Each row is followed by one of two labels, saying whether the row has a hidden trait. Each part has a new trait and two new labels.
[ -0.7  -0.5  -3.4   5.6   6.3  -0.1  -5.9  -7.5  -0.5   2.1  -5.6 -11.3
  -5.9   1.5   1.9   8.8  -0.6   2.7   3.3   4.6   1.5  -8.4   8.0   6.2
  19.1  -3.6   5.8 -14.7   0.5   7.5]
<59>
[-10.6  -4.8  -6.5  19.0  10.8  -2.0  -9.5 -14.4  -7.4   6.6  -8.0 -14.3
 -16.1  -0.2   3.6  11.6  13.1  29.9   6.6  -1.3  14.4 -10.1  24.6   8.3
  53.8  -8.7  18.1 -17.6   3.0  22.7]
<59>
[ -4.4  -5.7   5.9   3.4  -5.6 -18.2  -1.1  18.0 -13.2  -0.8  -6.4   3.3
  -9.2  -9.5  -6.4   0.0  13.5  19.5   2.9 -19.9  17.6 -10.8  10.4  -0.1
  16.8  -2.3  -5.4   7.7   2.3   6.9]
<59>
[  3.2  -2.0   9.5  -9.1 -12.9 -14.3   3.1  24.3  -8.5  -3.5   5.2  19.3
   0.8  -8.6  -4.3 -11.3   9.9   8.6  -3.5 -23.0  10.8   9.4  -3.2  -6.5
 -22.1   5.8  -9.2  18.8   2.2  -4.1]
<64>
[ -9.1  -4.0  -9.1  20.7  19.7   2.8  -6.8 -17.9  -2.2   7.1 -12.5 -25.0
 -14.5   1.9  -0.3  15.4   5.2  10.4  10.8   5.0   4.1 -16.7  25.2   9.3
  65.3 -12.0  22.5 -26.6   2.0  24.2]
<59>
[-21.1  16.6  -1.1  -5.1  -2.2 -13.5   1.3   0.8  -1.8  -0.6  -9.0   4.3
  -6.5  15.4   6.1  29.7 -15.1   0.6 -21.0  20.5   9.3   3.4   1.9  11.7
 -35.5   5.1  -8.6  15.6  -4.6 -16.5]
<59>
[  0.7 -12.9  -0.1  10.6  -5.1  -4.9  -6.7 -14.5  -0.7  -2.6  16.4  -4.2
  -5.4  -6.5   1.2 -24.3  16.4  24.6  10.7 -20.5   2.3   8.9   1.6  -8.7
   9.4   8.5  -1.8  -5.2  -4.7   9.6]
<64>
[ -1.1  -9.1   7.8  -1.9 -13.3 -14.0   0.3  12.5  -8.8  -2.6   7.5  11.9
  -0.6  -9.4  -5.8 -16.2  14.7  14.8  -2.7 -25.5  11.9   5.3   5.8  -8.7
   3.3   2.5  -5.9  11.8   0.7   4.5]
<64>
[-76.8  25.0 -16.9  -7.6 -38.6 -60.7 -21.0 -57.4   7.9   8.2  52.2  53.5
 -48.1  50.8  32.3  31.3  31.1  99.9 -85.4  17.7  54.6  87.4  14.3  26.9
 -99.9  37.2  -9.8  46.7 -58.0 -14.3]
<64>
[  5.7  -7.5   2.8   8.6  -4.8  -2.3  -1.7  -0.2  -0.1  -5.3  12.4  -4.5
   0.0  -5.1  -0.3 -13.7   6.6   8.5   8.8 -15.0  -0.3  -1.1  -0.9  -4.9
   3.4   5.2  -8.5  -0.7  -9.0  -1.2]
<59>
[ 11.7 -13.6   6.6   5.6 -11.4   1.7  -1.1  -5.3   5.2  -7.1  30.9   4.4
   8.6 -11.8  -0.7 -36.4  10.4  17.9  14.4 -20.4  -9.6   7.6 -17.2 -14.9
 -22.2  10.7 -11.4   7.2  -2.8  -1.8]
<64>
[ -2.1   5.9  -5.6   3.7   4.2   5.4  -3.0 -18.1   9.1  -2.1   5.3  -5.4
   1.1  11.6   7.6   8.1 -11.4  -3.5  -2.8  21.7  -8.0   1.9  -6.0  10.1
 -14.2   5.4  -6.0  -3.8  -7.2  -7.9]
<64>

[ 10.9  -0.7 -10.4  -9.2   1.9   3.2  -2.2 -12.5 -13.8  -2.1   2.2   8.6
   2.6  -4.6  -3.6  -5.7  -4.2 -17.6   2.8   0.3  -3.7  -3.6  -2.9   6.0
   3.1  -2.0   2.8 -14.8  10.2   3.7 -15.6  -0.7  10.5  -2.6   6.7  13.7
   3.7]
D
[ 47.4  22.5 -23.8  33.9 -20.5  -2.2 -10.8 -17.7 -10.9  48.4 -32.0  -4.5
 -78.7 -30.2 -34.9  -2.2  -7.3 -80.8  -2.8  27.1   6.6   5.8 -19.1   5.8
  -6.5  10.2   8.3  54.8  36.0 -12.6   4.5  -2.8  23.5   4.0 -32.3  30.4
  77.0]
D
[ 12.9  -3.2  -8.9  -2.2  -8.5  -3.1  -5.8 -10.3  -4.4  12.4 -15.7  -1.3
  14.5 -14.5   2.5   1.1   3.3  -5.0   7.7   2.1   1.9  -2.8  -9.2  10.1
   4.5  -2.3 -15.7  -2.6   4.4   2.8  -0.1  -7.7  -0.6   5.8   1.9   7.8
  -4.2]
D
[ 59.6  12.6 -33.6 -17.5  22.8   2.0   3.7   2.0  58.7 -27.2  53.6 -34.9
  15.8 -67.2  25.1   6.9  15.0  12.9 -52.2  -2.6  -5.0 -15.8  -2.1  -0.2
  -9.3   9.6  -9.1 -10.5  73.0   4.9   4.2   7.4  40.7  -2.3  71.6   2.3
  21.7]
D
[-15.7  -4.0   5.2   0.9  -1.9   0.0  -3.4  -6.6   4.7   2.9  24.8  -7.1
  24.4   0.4 -15.6 -11.1   2.5  11.4  10.9   1.7   1.8   2.3   2.0  -1.9
   1.6  -2.9   6.9 -11.9  -1.5  -5.1  18.0  -6.0   3.5  -3.3  17.2  -4.5
   7.3]
Y
[ 51.3 -18.5  20.9 -65.4 -14.8 -14.5   8.1   7.2  -3.7  14.3  25.4   3.0
  -9.4 -17.4   7.6  14.9 -15.8  -6.0 -44.6   9.4   4.7 -35.7  10.9  -2.6
  -8.6 -11.8  26.8 -15.6 -59.5   2.0  35.8   6.6  -5.4   1.4  51.2  48.3
  21.1]
D
[  7.6  -1.2 -11.3  -2.3   5.4  -2.1   3.1   6.3  -6.3   3.1  -5.4   5.0
  -5.8  10.0  -5.0  -3.0  -0.9 -10.3   3.7  13.7  -1.7   2.0  -2.3  10.8
  -0.2   2.0  -8.6   5.6  12.7   4.2   2.3   1.6  -2.3   3.0  -8.3   1.6
   1.3]
Y
[  5.5   4.3 -13.0  -3.8  -9.8  -3.1   6.3  10.2 -10.4  -8.2  -6.1  -8.5
   2.8   5.5   2.0 -10.0   1.5  -7.4   6.4  -2.1  -1.7  -3.0   1.3  17.2
  -3.5  -0.1  -8.7  -6.5  21.7  -1.1  -8.0  -8.1   4.5  -1.9  27.4   3.8
 -10.5]
D
[ 32.0 -18.9  12.5  45.0   9.1   8.9   9.2   7.9  14.0 -14.9 -25.4   7.4
 -59.7  61.7 -18.4   0.4   6.6 -11.6  -1.6  21.7  10.4  24.0  -5.8   7.5
   4.6 -13.1  62.8  -1.2 -10.0 -13.7 -28.1  -3.0  13.4  -0.2  57.8  21.2
 -30.9]
D
[ -0.9   9.3 -11.4  -3.9  -1.6  -2.4  11.4  -1.8 -11.9  12.6 -15.2  -0.5
  -0.8   4.4   5.2  -2.1   2.4  -7.5  -8.6   8.2   1.1   2.8  -4.5   3.8
   1.2  -2.1  12.9  -0.7  16.2   9.3   5.1  -0.5   1.3  -4.4   2.6   6.0
  11.2]
Y
[ 11.0   1.9  -5.9  -7.8  -5.7  -0.2  13.6   6.3  -1.4  11.7   3.0   0.3
  12.0   0.4  16.3   1.5   4.0 -12.3  19.3   8.1   5.2  -2.6  -1.1  -1.0
  -0.5  -2.7 -11.9  -1.5  -4.0   0.8  18.4  -2.9   0.5   1.5  -2.2   1.1
   3.9]
D
[-13.3 -17.4  11.3   3.9  -8.3   2.2   9.2  15.1   9.1 -13.8  -1.0  -1.7
 -13.2 -23.6  34.6  20.7   5.9   1.3  24.0  27.5   1.1  -5.9  -0.2  -8.0
  -1.8   3.5 -26.7  15.2   1.0  -3.7  24.1  -3.2 -10.3   3.2  -5.0 -19.1
 -17.2]
D
